Below are the code and all the weights of a small trained network. Each question names an input and a class and asks about switching units off, where a switched-off unit gives its printed mean instead of its output.

import numpy as np


def w(rows, s, z=0):
    codes = np.array(rows[::2]) - 128.0
    scale = np.full(codes.shape[1], s)
    scale[-1] = z or s
    return codes * scale


def f(y):
    return y / 2 * (1 + np.tanh(0.7978845608 * (y + 0.044715 * y**3)))


def log_softmax(a):
    a = a - a.max(-1, keepdims=True)
    return a - np.log(np.exp(a).sum(-1, keepdims=True))


def net(x, mask):
    res = np.array(x, float).reshape(1, 8) / 4 @ E
    y = f(res @ A[0][:, :-1].T + A[0][:, -1])
    res = res + np.where(mask, y, B[0][:, -1]) @ B[0][:, :-1]
    return log_softmax(res[-1] @ U[:, :-1].T + U[:, -1])


A, B = {}, {}
E = w([
[131,130,129,128,130,126,129,129,130,129,131,128],'x0',
[126,127,127,128,129,126,129,126,122,130,128,128],'x1',
[207,98,167,120,206,90,168,184,60,113,22,102],'x2',
[139,156,145,205,98,151,228,101,171,254,74,141],'x3',
[129,132,128,127,125,129,127,128,126,126,129,131],'x4',
[128,127,127,128,124,126,129,128,126,128,130,130],'x5',
[75,65,217,168,153,190,101,144,103,131,131,252],'x6',
[128,126,128,123,123,130,129,130,127,126,125,125],'x7',
],0.0094)
A[0] = w([
[176,74,153,80,201,91,96,201,53,51,100,113,140],'n1',
[177,132,86,80,150,79,125,147,100,89,114,72,181],'n2',
[139,190,60,137,85,115,155,94,168,151,132,93,199],'n3',
[193,137,174,178,152,116,214,151,113,189,34,121,31],'n4',
[62,92,207,171,124,182,120,111,135,157,145,212,144],'n5',
[91,154,118,165,81,160,148,71,184,197,137,146,127],'n6',
[185,152,70,79,140,73,129,145,103,99,115,57,203],'n7',
[72,107,168,178,107,179,130,99,151,174,135,190,120],'n8',
[117,56,215,125,185,151,89,190,76,95,110,176,144],'n9',
[45,136,70,81,92,135,17,97,143,52,254,139,216],'n10',
[62,68,219,179,130,194,109,116,123,157,137,234,173],'n11',
[99,161,104,162,85,155,148,77,172,184,140,132,140],'n12',
[185,139,70,84,138,71,133,146,113,97,116,66,198],'n13',
[98,156,117,166,71,151,147,64,183,195,146,156,143],'n14',
[143,200,58,126,87,116,153,83,170,152,140,87,225],'n15',
[175,163,74,99,117,74,140,135,126,112,131,52,254],'n16',
],0.0067,0.0038)
B[0] = w([
[87,182,120,148,88,114,109,190,86,56,193,135,213],'n1',
[151,152,156,119,98,178,141,157,161,84,96,72,194],'n2',
[169,151,61,97,132,80,153,82,123,151,151,73,189],'n3',
[142,29,111,81,233,164,59,68,149,217,37,168,193],'n4',
[101,128,210,207,109,179,134,160,138,113,112,139,209],'n5',
[134,171,129,163,73,108,184,140,127,91,170,95,191],'n6',
[168,140,157,117,103,172,152,150,178,94,102,43,207],'n7',
[116,141,188,201,90,153,159,156,157,115,117,124,192],'n8',
[38,129,98,162,145,74,61,150,49,108,190,189,198],'n9',
[150,29,138,94,221,197,85,61,182,241,8,158,254],'n10',
[88,124,209,227,114,180,128,169,122,110,119,145,231],'n11',
[148,174,111,141,80,88,174,129,119,101,171,95,182],'n12',
[169,145,155,116,104,177,154,152,176,95,93,43,201],'n13',
[144,166,131,146,88,112,168,134,132,108,155,101,196],'n14',
[177,150,54,88,135,86,149,81,127,140,151,51,199],'n15',
[189,140,126,104,117,150,162,125,187,118,110,3,209],'n16',
],0.0072,0.012)
U = w([
[183,77,73,52,190,141,119,47,175,204,49,103,246],'0',
[135,197,185,157,45,164,160,208,155,37,139,93,183],'1',
[84,29,163,154,192,160,90,96,117,226,73,214,32],'2',
[72,154,100,138,133,64,85,185,14,41,233,170,75],'3',
[145,211,54,129,77,2,167,80,116,127,252,105,71],'4',
],0.0065,0.0011)

Each question gives the input, the list of numbers given to net, and the class t.
The units are the neurons (one row each of A and B). Each row of codes is followed by its name. A weight is (code - 128) times the scale printed after its matrix; where a second scale follows, it is the last column's (A, B and U).
mask holds one flag per neuron, in row order. A switched-off neuron (its flag False) gives its mean, the last column of its row in B, instead of its output. The means were averaged over made-up inputs and are rounded, as every weight is.
A unit's drop is (log p(t) with every unit on - log p(t) with that unit switched off) / (log p(t) with every unit on - log p(t) with every unit switched off).
The circuit of an input: a set's keep is (log p(t) with only the set's units on - log p(t) with every unit switched off) / (log p(t) with every unit on - log p(t) with every unit switched off). Starting from the 12 units with the biggest drops (on a tie, the unit counted first), units are removed one at a time, each time the one whose removal leaves the highest keep (on an exact tie, the one counted first), for as long as the keep stays at least 0.8.
units of the circuit, in order: the units of the circuit, biggest drop first
top k neurons: the k neurons with the biggest drops, biggest first
drop when u is switched off: that unit's drop, to one decimal
input [-5,0,3,-1,4,-3,6,7], class 3: units of the circuit, in order : [n10 n9]
input [-7,1,0,5,8,3,8,-8], class 1: units of the circuit, in order : [n10]
input [2,-3,-6,0,-4,-3,-8,4], class 0: top 2 neurons : [n10 n1]
input [4,1,-6,-2,8,-6,1,-8], class 2: units of the circuit, in order : [n10 n16]
input [-5,3,5,2,0,4,-1,-7], class 0: top 2 neurons : [n4 n11]
input [-2,-4,0,-5,2,-3,0,-8], class 0: top 4 neurons : [n10 n11 n5 n8]
input [2,8,1,-2,3,-4,3,0], class 3: top 3 neurons : [n10 n4 n9]
input [6,8,1,-6,7,-8,5,7], class 3: top 3 neurons : [n1 n9 n4]
input [-3,7,0,5,2,3,-7,5], class 4: top 4 neurons : [n10 n12 n3 n15]
input [-6,5,-7,-3,3,8,-2,-8], class 0: drop when n10 is switched off : 0.8
input [3,7,-1,-5,2,7,2,-1], class 2: drop when n10 is switched off : 0.4
input [8,3,0,3,-7,3,-4,8], class 4: drop when n3 is switched off : 0.1
input [2,-4,-7,-6,-7,-5,-8,-4], class 0: drop when n1 is switched off : 0.0
input [-2,-6,-4,-7,3,-7,4,-3], class 2: units of the circuit, in order : [n10]
